Below is a small trained network, with its code and all its weights. Each question gives an input and a class and asks what happens when units are switched off, that is, made to give their printed mean instead of their output.

import numpy as np


def w(rows, s, z=0):
    codes = np.array(rows[::2]) - 128.0
    scale = np.full(codes.shape[1], s)
    scale[-1] = z or s
    return codes * scale


def norm(h):
    return h / np.sqrt((h * h).mean(-1, keepdims=True) + 1e-5)


def f(y):
    return y / 2 * (1 + np.tanh(0.7978845608 * (y + 0.044715 * y**3)))


def log_softmax(a):
    a = a - a.max(-1, keepdims=True)
    return a - np.log(np.exp(a).sum(-1, keepdims=True))


def net(x, mask):
    res = np.array(x, float).reshape(1, 4) / 4 @ E
    u = 0
    for l in range(2):
        y = f(norm(res) @ A[l][:, :-1].T + A[l][:, -1])
        res = res + np.where(mask[u : u + 3], y, B[l][:, -1]) @ B[l][:, :-1]
        u += 3
    return log_softmax(norm(res)[-1] @ U[:, :-1].T + U[:, -1])


A, B = {}, {}
E = w([
[77,132,171,220,110],'x0',
[124,131,133,126,128],'x1',
[216,2,228,151,114],'x2',
[54,112,117,127,206],'x3',
],0.0073)
A[0] = w([
[49,58,85,136,240,52],'0.n1',
[168,124,111,2,189,1],'0.n2',
[173,57,228,115,150,163],'0.n3',
],0.0088,0.0054)
B[0] = w([
[128,100,135,121,7,189],'0.n1',
[199,72,59,186,147,154],'0.n2',
[70,172,118,92,139,255],'0.n3',
],0.015,0.0058)
A[1] = w([
[139,57,254,96,188,1],'1.n1',
[78,128,165,229,132,32],'1.n2',
[141,118,142,114,146,2],'1.n3',
],0.012,0.0039)
B[1] = w([
[91,155,96,150,143,197],'1.n1',
[182,111,91,76,146,252],'1.n2',
[149,131,5,130,174,88],'1.n3',
],0.035,0.0035)
U = w([
[34,202,65,132,170,128],'0',
[176,53,53,42,159,81],'1',
[105,117,148,102,107,250],'2',
[115,106,168,105,42,167],'3',
[103,113,160,124,107,91],'4',
[118,83,180,251,197,15],'5',
],0.015,0.012)

Each question gives the input, the list of numbers given to net, and the class t.
The units are the neurons (one row each of A and B). Each row of codes is followed by its name. A weight is (code - 128) times the scale printed after its matrix; where a second scale follows, it is the last column's (A, B and U).
mask holds one flag per neuron, layer by layer. A switched-off neuron (its flag False) gives its mean, the last column of its row in B, instead of its output. The means were averaged over made-up inputs and are rounded, as every weight is.
A unit's drop is (log p(t) with every unit on - log p(t) with that unit switched off) / (log p(t) with every unit on - log p(t) with every unit switched off).
The circuit of an input: a set's keep is (log p(t) with only the set's units on - log p(t) with every unit switched off) / (log p(t) with every unit on - log p(t) with every unit switched off). Starting from all 6 units, units are removed one at a time, each time the one whose removal leaves the highest keep (on an exact tie, the one counted first), for as long as the keep stays at least 0.8.
circuit, biggest first: the units of the circuit, biggest drop first
k most important neurons: the k neurons with the biggest drops, biggest first
top k neurons in layer l: the k neurons of layer l with the biggest drops, biggest first
drop of u: that unit's drop, to one decimal
input [3,1,7,3], class 0: circuit, biggest first : 1.n1
input [-3,-2,-4,5], class 3: 4 most important neurons : 0.n1, 1.n2, 0.n3, 1.n1
input [5,2,4,-4], class 1: 2 most important neurons : 1.n2, 0.n1
input [-7,5,8,-7], class 0: 3 most important neurons : 1.n1, 0.n1, 0.n3
input [-5,8,6,7], class 2: 4 most important neurons : 0.n1, 0.n3, 1.n2, 0.n2
input [7,7,5,-2], class 1: 2 most important neurons : 1.n2, 0.n1
input [6,3,-2,6], class 1: 2 most important neurons : 1.n2, 0.n3
input [5,-8,-2,4], class 2: 2 most important neurons : 0.n1, 0.n2
input [-2,-3,-3,-5], class 3: 2 most important neurons : 1.n2, 0.n3
input [-2,7,8,-4], class 0: circuit, biggest first : 1.n1, 0.n1
input [-4,-5,6,-5], class 0: circuit, biggest first : 0.n1, 1.n1, 1.n2
input [1,7,-4,8], class 3: 3 most important neurons : 0.n1, 0.n3, 1.n1
input [8,-7,-7,3], class 1: circuit, biggest first : 1.n2, 0.n3
input [6,0,3,3], class 1: circuit, biggest first : 1.n2
input [-3,-4,0,5], class 3: 2 most important neurons : 0.n1, 1.n2
input [1,-3,-4,5], class 3: circuit, biggest first : 0.n1, 0.n3
input [3,-2,-3,8], class 3: top 2 neurons in layer 0 : 0.n1, 0.n3
input [7,-5,-2,8], class 3: top 2 neurons in layer 0 : 0.n1, 0.n2
input [-3,0,6,8], class 3: drop of 0.n3 : 0.3
input [-7,-4,8,3], class 0: circuit, biggest first : 1.n1
